Facts:
gesku (ξ zabrutrik) (λ 264) (σ rovu)
tasum (ξ brofluk) (λ 187) (σ skuvu)
zafur (ξ fafi) (λ 573) (σ bebra)
ditros (ξ tonu) (λ 510) (σ grilu)
grutro (ξ klipos) (λ 187) (σ trene, zozun)
stosim (ξ nikan) (λ 516) (σ tegorik)
fitru (ξ balokem) (λ 264)
tekas (ξ stotrabrem) (λ 510)
tastom (ξ plefa) (λ 510) (σ lazavam)
zanem (ξ nikan) (λ 187)
nugra (ξ dredrik) (λ 441)
festi (ξ kikun) (λ 573)
rusar (ξ stutor) (λ 187)
baza (ξ pliplok) (λ 516) (σ nefi)
bruzoplun (ξ plefa) (λ 258) (σ lazavam, floban, klotos)
roflidru (ξ lupla) (λ 706)
zozun (ξ klipos) (λ 40) (σ trene)
goduk (ξ plefa) (σ bruzoplun, supuza, zoklepur)
greki (ξ fludun) (λ 40) (σ biflek, trestus)
bedrak (ξ dotrom) (λ 510)
flotrol (ξ dredrik) (λ 258)
flidul (ξ soplan)
tegorik (ξ nikan) (λ 510)
kibror (ξ muflisi) (λ 264)
giklon (ξ daruk) (λ 563)
bipu (ξ roku) (λ 187) (σ lobren, sovo)
fleta (ξ zabrutrik) (λ 573) (σ vusi)
stirul (ξ dotrom) (λ 264)
lobren (ξ roku) (λ 516)
drili (ξ nikan) (λ 569) (σ zanem)
klegom (ξ kikun) (λ 264) (σ festi)
flobra (ξ popen) (λ 441)
skare (ξ stutor) (λ 563) (σ kobis)
fima (ξ zulan) (λ 510)
vapir (ξ plefa) (λ 706) (σ tastom)
fluvo (ξ steka) (λ 563)
kisen (ξ dazar) (λ 264)
gikas (ξ kikun) (λ 187) (σ festi)
lekik (ξ roku) (λ 563) (σ tritruk)
lugribrar (ξ dazar) (λ 187)
diplan (ξ kiplu) (λ 510)
robrir (ξ dazar) (λ 510)
trestus (ξ fludun) (λ 563) (σ greki)
maplitrer (ξ popen) (λ 569) (σ zavel)
stavos (ξ stotrabrem) (λ 569) (σ tutrusti)
troflir (ξ fafi) (λ 258)
gribruk (ξ dotrom) (λ 187) (σ bedrak)
moskol (ξ givol) (λ 569)
zenuk (ξ bedraskim) (λ 706)
druza (ξ nikan) (λ 706)
tugil (ξ fafi)
skuvu (ξ brofluk) (λ 516)
pepus (ξ britul) (λ 569) (σ zuda, flomim)
vusi (ξ zabrutrik) (λ 510)
bazum (ξ kikun) (λ 510) (σ klegom)
replus (ξ nikan) (σ drili, druza)
plakisik (ξ muflisi) (λ 258)
pigak (ξ klobri) (λ 706) (σ doflu)
zoklepur (ξ plefa) (λ 391) (σ vapir)
bragi (ξ tonu) (λ 187)
staken (ξ stotrabrem) (λ 40)
supuza (ξ plefa) (λ 569) (σ lazavam, goduk)
flostaban (ξ stutor) (λ 573) (σ kone)
tidak (ξ stanir) (λ 573)
floban (ξ plefa) (λ 563) (σ goduk)
noskam (ξ roku)
lazavam (ξ plefa) (λ 40) (σ supuza)
gumin (ξ stotrabrem) (λ 391)
pigrofa (ξ stotrabrem) (λ 187) (σ tekas)
brasta (ξ datru) (λ 187) (σ vedoste)
doflu (ξ klobri) (λ 510)
kufabik (ξ kikun) (λ 563)
rovu (ξ zabrutrik) (λ 187)
tutrusti (ξ stotrabrem) (λ 563)
turir (ξ dazar) (λ 569)
dastu (ξ kikun) (σ kufabik)
lotor (ξ tonu) (λ 258) (σ bragi, grilu)
zetol (ξ soplan) (λ 516) (σ grimo)
zotel (ξ soplan)
tredru (ξ kikun) (λ 391)
trene (ξ klipos) (σ mogol)
klotos (ξ plefa) (λ 573)
gromir (ξ lupla) (λ 187)
biflek (ξ fludun) (λ 510) (σ linadok)
lapluku (ξ brofluk) (λ 569)
trosas (ξ kikun) (λ 258) (σ dastu)
fludok (ξ fludun) (λ 264) (σ linadok)
stezer (ξ grodro) (λ 187) (σ setror)
dibro (ξ datru) (λ 569)
drustol (ξ dotrom) (λ 563) (σ bedrak, stirul, gribruk)
rili (ξ stutor) (λ 258) (σ skare, nizil)
degrufi (ξ stotrabrem) (λ 706) (σ tekas)
mesol (ξ muflisi) (λ 563) (σ gastil)
diskem (ξ popen) (λ 258) (σ flobra)
bogral (ξ zabrutrik) (λ 516)
lefol (ξ steka) (λ 441) (σ dripi)
klufli (ξ nikan) (λ 258)
setror (ξ grodro) (λ 563)
grimo (ξ soplan) (λ 563)
gastil (ξ muflisi) (λ 516)
tida (ξ roku) (σ sovo)
gribrem (ξ fafi) (λ 187) (σ tugil, troflir)
kone (ξ stutor)
flomim (ξ britul) (λ 563)
fabu (ξ dotrom) (λ 569)
fuzir (ξ soplan) (λ 510) (σ grimo)
beskodos (ξ fafi) (λ 563) (σ siplupor, motrem)
zafi (ξ klobri)
vana (ξ steka) (λ 706)
kobis (ξ stutor) (λ 264) (σ rili)
linadok (ξ fludun) (λ 187)
zuda (ξ britul) (λ 40)
florofo (ξ popen) (λ 706)
druva (ξ muflisi) (λ 510) (σ plakisik, gastil)
zavel (ξ popen) (λ 563) (σ lelo, pliflo, flobra)
flira (ξ dotrom) (λ 441) (σ bedrak, drustol)
nizil (ξ stutor) (σ kone, kobis)
tepas (ξ zulan) (λ 464)
zaplonun (ξ tonu) (λ 563) (σ grilu)
grilu (ξ tonu) (λ 706)
mogol (ξ klipos) (λ 510)
panu (ξ kagakim) (λ 563)
stusen (ξ stanir) (λ 391)
gustor (ξ bedraskim) (λ 258)
lufi (ξ muflisi) (λ 706)
nutu (ξ tonu) (λ 569) (σ grilu)
nefi (ξ pliplok) (λ 258)
dupin (ξ lupla) (λ 563)
leflofu (ξ kikun) (λ 40) (σ gikas)
sesam (ξ britul) (λ 391) (σ pepus)
dedeke (ξ daruk) (λ 187) (σ giklon)
motrem (ξ fafi) (λ 510)
dripi (ξ steka) (λ 569) (σ vana)
grinem (ξ fludun) (λ 258)
lobrir (ξ dotrom)
peskis (ξ stotrabrem) (λ 441)
sofliplor (ξ dotrom) (λ 391) (σ griskel)
zamo (ξ klobri) (λ 563)
semon (ξ stotrabrem) (λ 573) (σ stavos)
bronir (ξ dredrik) (λ 573) (σ flotrol)
klasteve (ξ brofluk) (λ 464) (σ zimes, tasum)
vipom (ξ steka) (λ 40)
paluk (ξ plefa) (λ 516)
skufik (ξ stotrabrem) (σ staken)
gadras (ξ fafi) (λ 569)
skubrus (ξ roku) (λ 510)
bebra (ξ fafi) (λ 264)
kina (ξ kikun) (λ 441)
pliflo (ξ popen) (λ 187) (σ flobra)
lelo (ξ popen)
vedoste (ξ datru) (λ 40)
zimes (ξ brofluk) (λ 563)
pusti (ξ steka)
tritruk (ξ roku) (λ 441)
sovo (ξ roku) (λ 258) (σ skubrus)
gebal (ξ klobri) (λ 187) (σ zamo, pigak, zafi)
kliklupi (ξ roku) (σ tritruk)
pivin (ξ klipos) (λ 464)
siplupor (ξ fafi) (σ motrem)
griskel (ξ dotrom) (σ stirul)
flokam (ξ roku) (λ 569)

Known rows:
trestus: -13,5,-15,-5,10,17,-23,-21,-13,5,4,9,6,7,2,-22,13,-5,-17,27,0,22,13,5,-2,21,8,-4,-5,-13,10,-18,18,-6,11,-16,-7,-12,5,-6,1,-17,-3,10,-13,10,-6
fludun: -16,10,15,1,3,-7,-23,-24,-7,-4,-10,1,2,-13,3,-31,-6,19,15,30,16,25,7,57,-9,14,7,0,13,-16,3,33,17,-6,16,3,17,-13,6,13,11,-2,1,6,-11,9,1
grinem: -23,18,-10,-11,7,9,-22,-27,-8,11,-4,2,-3,6,-1,-28,1,-10,-21,24,-7,19,7,15,0,19,2,2,6,-14,5,9,11,2,10,-13,-3,-4,4,2,1,-5,-5,14,-13,6,-1
klobri: -16,10,15,0,4,-8,-24,-25,-7,-3,-10,1,1,-13,2,-30,-5,17,14,31,13,24,6,56,-9,15,7,-1,15,-16,3,33,17,-6,17,2,16,-13,5,13,11,-1,0,6,-12,8,1
dastu: -48,28,-3,18,-13,19,-30,-26,9,28,-3,9,18,0,3,-12,-19,-24,-3,21,34,19,15,20,-19,14,10,8,11,-5,-15,-21,34,9,19,24,-17,11,2,18,20,9,-5,30,7,9,-14
replus: -29,10,-2,-8,0,2,-18,-26,-11,12,9,4,-2,5,6,-20,2,-6,-3,18,13,20,4,25,-2,15,-1,-3,-6,-13,-3,20,13,-5,11,11,-11,0,10,6,-2,3,1,19,-9,5,3
druza: -19,22,-6,-12,8,-8,-17,-32,-2,13,2,-2,-3,10,1,-4,-3,-20,-4,23,13,18,13,23,16,22,3,4,31,-20,6,2,17,3,4,-20,-8,-17,-1,7,-4,-2,-6,17,-20,8,1
tida: -26,12,-1,-10,2,-2,-19,-26,-9,10,6,3,-4,5,5,-26,3,-4,-2,19,7,19,1,21,3,13,-1,-6,-13,-15,-2,28,13,-5,11,8,-9,5,13,8,0,6,2,22,-12,4,4
robrir: -25,22,-12,-16,4,4,-20,-25,-1,16,0,-2,-6,14,0,-17,2,-15,-15,25,-7,26,6,11,8,15,14,1,18,-16,11,5,13,-5,15,-3,-3,-9,16,1,0,-4,-5,19,-11,7,5
flotrol: -24,19,-11,-18,6,8,-24,-31,-12,13,-11,6,-5,9,-2,-28,-1,-19,-19,27,-8,23,7,6,-2,15,5,4,13,-16,7,0,10,5,7,-24,-3,-1,1,-7,-1,-6,-8,11,-11,7,-1
druva: -26,21,-12,-12,6,4,-19,-20,-2,16,-3,-3,-8,10,2,-23,-2,-8,-15,26,-16,28,4,15,8,15,16,1,14,-14,12,9,12,-2,18,3,-4,-9,14,-5,-1,-8,-1,20,-7,7,4
sesam: -29,15,0,-8,6,-1,-16,-31,-11,12,-4,-1,-8,1,7,-32,-8,-10,-9,22,-1,14,6,27,3,16,0,2,9,-12,-7,23,13,5,4,-1,-13,4,-8,-2,-8,4,0,28,-9,4,2
setror: -6,12,-18,-9,7,10,-29,-31,-10,8,-3,11,5,13,-1,-20,15,-22,-20,25,7,21,3,-22,2,18,6,-8,-14,-21,4,-10,18,-6,7,-26,-8,1,7,9,6,-16,-8,17,-14,8,-8
tasum: -16,13,-5,-11,10,-5,-16,-28,-6,11,-4,2,-2,7,7,-17,-3,-22,2,28,11,18,11,18,14,16,8,-2,13,-16,2,-2,21,-1,7,-19,-14,-3,-8,3,-5,-9,-3,26,-16,6,-3
zoklepur: -31,18,2,-8,6,-1,-19,-34,-8,8,-5,3,-2,1,2,-30,-8,-13,-6,22,4,13,12,31,-1,13,0,4,18,-13,-6,11,17,6,4,-2,-7,4,-5,2,-3,8,-3,25,-11,5,0
grimo: -8,8,-17,-10,4,8,-27,-27,-17,15,-3,8,3,6,4,-13,11,-13,-13,29,10,28,2,-5,1,24,2,-6,-10,-20,7,1,12,1,9,-32,-11,-14,2,-1,3,-21,-5,2,-9,11,-8
gumin: -12,8,4,-36,21,-20,-11,-34,-25,-10,-5,6,-23,7,-1,-38,14,2,-1,24,-25,14,-1,32,17,7,-12,-8,0,-24,9,51,-3,-1,-3,-28,7,5,6,-11,-22,3,6,18,-31,1,16

Rows:
No name comes twice in this set of rows, the named rows included.
1,10,-4,-37,19,-24,-22,-40,-26,-9,-17,12,-19,9,-5,-35,21,0,-1,31,-22,24,-9,5,14,5,-12,-18,-14,-34,15,52,-4,5,-1,-45,8,9,12,-11,-16,-6,6,16,-23,6,10 | staken
-41,30,-11,22,-7,26,-31,-19,14,25,-4,-5,16,-1,2,-19,-18,-18,-27,22,12,16,16,11,-13,22,10,10,11,-3,-14,-19,30,12,21,20,-17,0,1,16,22,-2,-8,30,5,10,-18 | trosas
-4,1,-1,-30,27,-20,-7,-21,-19,-11,1,1,-19,10,4,-28,19,1,7,29,-23,16,3,25,30,11,-3,-14,-7,-22,15,37,5,-8,4,-29,-3,-3,7,-12,-24,-12,10,22,-36,4,12 | pigrofa
-8,13,-7,-43,21,-14,-13,-29,-18,-4,0,4,-20,19,-9,-23,24,0,-7,25,-29,27,0,21,20,9,1,-8,10,-26,28,34,-5,-11,6,-28,16,-14,28,-8,-17,-2,1,8,-33,5,19 | tekas
-28,18,-11,-15,7,9,-16,-23,-4,13,5,0,-3,13,-1,-16,3,-8,-13,24,-10,25,12,22,4,16,15,5,25,-13,15,-5,14,-7,14,1,-1,-16,15,-4,-3,-2,-5,15,-12,7,5 | biflek
-31,15,-6,-6,14,1,-14,-16,-5,9,-1,6,-2,7,6,-18,-1,-13,4,30,0,17,17,24,11,15,4,-1,7,-12,4,-10,22,8,12,-16,-19,0,-3,-14,-9,-8,7,28,-16,7,-3 | brasta
-27,14,0,-16,1,0,-22,-35,-13,12,-4,12,0,7,0,-23,2,-16,2,24,15,22,7,22,-6,10,5,0,10,-16,1,5,16,-4,7,-8,-2,5,5,6,1,5,-5,14,-12,5,4 | tugil
-46,28,-2,18,-10,15,-25,-31,6,29,-6,-1,13,-6,8,-14,-27,-23,-11,22,32,14,18,28,-14,22,7,15,31,-4,-19,-15,30,14,11,19,-21,2,-19,13,13,7,-8,29,7,8,-13 | tredru
-20,18,-9,-14,5,7,-24,-32,-9,9,-7,4,0,8,-3,-24,2,-17,-19,24,-1,20,9,11,-2,17,4,3,14,-17,5,4,12,1,7,-20,2,-7,3,4,2,-4,-9,8,-15,7,-1 | troflir
-22,14,-9,-8,8,10,-19,-23,-10,10,-6,-4,-6,3,3,-38,-2,-8,-25,25,-16,20,4,13,1,17,10,2,3,-9,2,12,12,-2,11,-3,-7,-4,-1,-2,-2,-9,-5,19,-10,5,-1 | lotor

The same nodes again, as new rows of numbers:
Known rows:
gadras: -7,-9,-1,5,7,-5,1,7,8,-1,7,-4,-7,-12,-6,5,-16,9,-17,6,-3,-24,8,-2,8,-10,2
greki: -4,1,-6,0,8,-2,-8,1,3,5,12,3,-5,-11,-7,14,-9,12,-20,9,5,-23,-14,2,5,-17,-12
motrem: -6,-7,1,7,8,-2,-7,9,4,-2,9,-3,-6,-14,-3,1,-16,8,-19,6,-2,-25,8,1,5,-11,0
skufik: -5,7,14,13,8,-5,10,12,1,-2,4,-3,-5,-9,2,7,-8,8,-23,1,0,-12,4,4,15,-8,-5
vapir: -6,-13,1,6,8,-1,-5,-1,3,1,10,3,-5,-16,2,9,-12,10,-16,8,9,-40,8,-19,7,-13,2
flotrol: -7,6,-7,-3,6,-7,-3,-2,2,-7,5,-2,-6,-11,-14,8,-10,8,-19,7,5,-14,5,-5,5,-11,-2
bronir: -2,-16,9,9,9,3,-9,16,0,-1,12,2,-7,-14,-1,-4,-20,9,-22,6,-3,-26,4,6,4,-9,1
replus: -5,-2,-4,4,8,-2,2,7,4,-5,8,-2,-4,-12,0,4,-15,8,-20,6,0,-25,4,-4,8,-7,0
druva: -5,-9,0,7,8,0,-1,10,3,-3,9,-1,-7,-13,-1,2,-17,8,-20,6,0,-26,5,2,6,-8,0
grutro: -4,-2,-1,2,8,-3,8,9,3,-9,6,-1,-5,-11,-3,0,-18,7,-21,5,-1,-21,9,-6,9,-4,6
vana: -7,0,-4,4,7,-3,-7,4,5,-1,8,-4,-5,-13,-3,7,-12,9,-18,7,0,-24,3,-1,5,-13,-4
klasteve: -5,-1,-2,5,8,0,-1,10,-1,-11,7,-1,-5,-14,1,-2,-16,6,-22,5,2,-24,13,-2,5,-3,3
popen: -6,13,12,1,8,4,15,0,4,-4,8,-9,-1,-24,-9,2,-16,14,-25,9,-4,-44,8,-1,-4,-5,0
zabrutrik: -5,13,13,1,8,4,15,0,4,-4,8,-9,-1,-24,-9,2,-16,14,-25,9,-4,-44,8,-1,-4,-4,0
doflu: -6,-7,2,6,8,-2,-7,9,3,-2,9,-4,-6,-14,-3,1,-16,8,-19,6,-2,-25,8,1,4,-11,1
skare: -15,14,-14,-5,7,-3,-3,3,2,-13,3,-3,0,-18,1,14,-9,9,-20,6,7,-17,0,-11,10,-4,-5
lefol: -6,-7,-4,2,7,-5,10,4,5,-5,6,0,-8,-11,-10,7,-15,8,-19,6,2,-20,5,-3,9,-7,1

Rows:
No name comes twice in this set of rows, the named rows included.
-2,-14,11,9,9,1,-15,15,0,0,12,-1,-7,-14,-3,-6,-20,9,-21,6,-5,-25,6,5,2,-12,2 | tidak
-6,-8,-3,7,8,-4,9,8,9,-2,9,-1,-6,-11,-4,6,-16,8,-18,7,0,-26,5,-1,10,-7,1 | maplitrer
-9,26,2,8,6,-10,5,3,0,-7,1,-9,-1,-11,1,12,0,8,-21,2,4,-10,8,-1,12,-9,-10 | tutrusti
-13,3,-6,-6,6,-5,-3,4,1,-11,4,2,-6,-16,-12,12,-13,10,-20,6,8,-9,-3,-7,9,-7,-4 | rili
-1,-22,17,10,9,1,-21,11,-1,2,12,3,-8,-18,1,-5,-20,10,-18,6,2,-39,14,-12,2,-15,9 | klotos
-1,-7,26,19,9,-1,0,21,-3,2,8,0,-8,-11,1,-2,-13,9,-24,1,-2,-13,4,13,11,-10,-4 | semon
-10,6,-18,5,8,1,-14,-5,6,7,12,6,-4,-11,-9,14,-13,9,-25,15,-4,-14,-14,6,4,-18,-10 | leflofu
-5,5,-29,-18,8,-2,3,2,3,-17,7,-9,-1,-8,-2,8,-8,8,-15,4,6,-26,-3,-5,2,-2,-10 | lekik
-12,2,-14,7,6,-5,-2,-1,8,-2,6,0,-6,-12,-13,5,-20,5,-23,12,-8,-10,8,1,6,-10,5 | kina
-10,-3,-12,13,8,2,-4,5,6,-1,9,3,-6,-14,-2,3,-22,5,-25,12,-8,-19,5,6,6,-8,2 | bazum
-10,5,-3,-6,8,-2,-13,8,-1,-9,6,2,-2,-16,-5,9,-13,11,-22,6,5,-12,-7,-7,8,-8,-4 | kobis
-5,9,-9,0,8,-9,5,0,3,-7,9,2,-4,-8,-13,9,-9,8,-20,9,9,-14,4,-3,5,-8,-2 | diskem

The same nodes again, as new rows of numbers:
Known rows:
rovu: 9,3,1,7,10,4,18,-3,8,-4,-6,11,-4,-10,-6,-16,-6,8,12,-2,8,-10,2,11,0,-9,10
lazavam: -32,16,-22,-20,17,-7,1,16,-20,-28,15,22,-41,-9,-28,-24,1,-22,12,8,-6,-34,35,2,6,-10,4
kagakim: -4,-28,13,28,-9,-18,10,3,-17,-14,2,-5,0,9,1,61,18,-22,-24,1,14,15,2,-26,-16,23,25
nikan: -4,-27,12,27,-10,-17,10,3,-17,-13,3,-4,0,7,1,58,17,-22,-22,1,13,14,3,-24,-15,22,24
bedrak: 36,14,24,-2,13,3,-18,42,21,2,6,-26,-9,27,-1,-10,-1,-1,13,-16,-15,-4,24,23,7,-4,-3
gustor: -9,3,-2,-13,9,9,3,0,-1,2,-6,6,-6,7,2,-13,-15,9,-2,0,8,-5,-4,8,4,-5,-4
stavos: 12,12,-20,-2,-14,24,-11,-11,15,-5,-9,-9,-12,20,17,-25,23,-13,-2,36,28,7,-27,37,-13,-10,-15
troflir: -4,1,1,-12,19,14,4,5,5,-4,-10,5,-8,5,0,-16,-13,9,5,3,13,-4,1,6,7,-7,-3
stosim: 1,8,0,-21,1,-3,4,-6,-7,13,-1,12,-3,13,-3,-14,-13,9,-3,-9,3,-12,-10,10,5,-4,-11
peskis: 14,17,-23,17,8,-9,-4,-26,8,9,-1,-36,3,8,-9,-7,19,7,-4,7,19,5,-10,28,6,-27,-8
kliklupi: -16,13,6,0,-3,8,22,8,23,4,25,1,43,-21,2,-8,-3,6,-12,-8,-26,8,-23,-5,18,11,-1
kibror: -15,5,-4,-4,23,-6,13,-10,-5,8,-7,-3,-1,0,-11,-6,-25,24,-6,-15,10,-9,4,8,15,-16,2
pigak: -10,4,-7,-15,4,21,-14,6,6,2,-7,-2,-2,2,11,-11,-3,0,1,13,-1,9,-2,-5,6,6,-12
gesku: -19,7,-8,-7,14,-8,11,-15,-8,14,-6,0,0,2,-10,-3,-26,25,-12,-19,6,-10,-1,9,13,-14,-2
dotrom: -3,-26,11,26,-9,-17,9,2,-17,-13,2,-5,0,7,0,58,18,-22,-23,1,13,14,3,-25,-15,22,24
replus: -8,14,-15,7,-15,-2,-3,-11,2,17,3,-4,8,-16,0,-4,1,7,-3,-2,-16,2,-4,-1,1,5,-7
robrir: 23,0,8,-21,2,-7,-18,0,3,3,8,-8,4,12,0,-9,8,0,12,-11,-14,-5,-1,1,9,-9,-18

Rows:
No name comes twice in this set of rows, the named rows included.
-5,7,-22,-26,10,2,6,5,-9,-6,-2,14,-41,11,-17,-7,-3,4,18,-20,-10,-41,11,-6,7,6,-12 | paluk
-12,11,10,3,7,12,22,14,28,-2,23,-1,41,-22,-1,-10,-1,6,-6,-4,-21,8,-18,-8,19,9,1 | noskam
43,10,-6,-5,20,-4,-19,-10,11,2,2,-35,-1,29,-7,-14,32,-3,9,14,23,5,-8,22,10,-24,-21 | tekas
12,2,7,-16,21,4,6,4,1,2,-5,9,-7,12,-6,-16,-8,8,9,-2,12,-9,0,6,9,-5,-5 | skuvu
8,-3,-14,8,23,12,3,-2,11,9,-7,3,-3,-26,0,-12,24,6,7,0,-3,22,12,-5,18,4,6 | kone
1,-1,18,0,26,9,25,15,33,-15,20,-8,39,-17,-6,-10,-3,10,3,-15,-16,4,-9,-4,27,-9,6 | tritruk
-2,4,-9,2,-4,-8,-1,-13,2,9,2,-9,8,-9,-2,-3,-2,12,0,-16,-15,-4,0,5,6,-13,-4 | lefol
-41,15,-29,-28,3,4,-22,19,-17,-23,17,9,-37,-5,-13,-18,7,-26,6,14,-19,-22,29,-9,5,1,-12 | vapir
3,2,-5,4,4,-6,-1,-8,5,3,1,-11,6,-10,-5,-5,-1,11,5,-12,-10,-3,5,3,8,-14,-1 | nugra
13,-7,20,6,-8,-7,-7,-15,-12,22,-25,28,2,-23,11,-21,-32,19,16,-3,2,7,17,8,-13,-13,12 | gikas
-45,15,-28,-31,1,-12,-5,7,-27,-19,18,22,-39,-1,-21,-20,-6,-19,-2,-2,-14,-36,25,7,5,-12,-5 | bruzoplun
-30,9,-24,-29,-16,9,-15,21,-12,-38,17,30,-44,-7,-5,-31,15,-39,13,20,-19,-30,22,9,-9,-4,-5 | supuza
32,-4,11,-17,18,0,-17,8,9,-5,4,-11,2,11,-3,-13,10,0,19,-5,-7,-2,6,-3,13,-11,-14 | motrem
2,1,25,-25,26,14,30,18,22,-9,16,15,29,4,-3,-19,-11,8,-4,-11,0,-3,-22,1,27,1,-2 | lobren

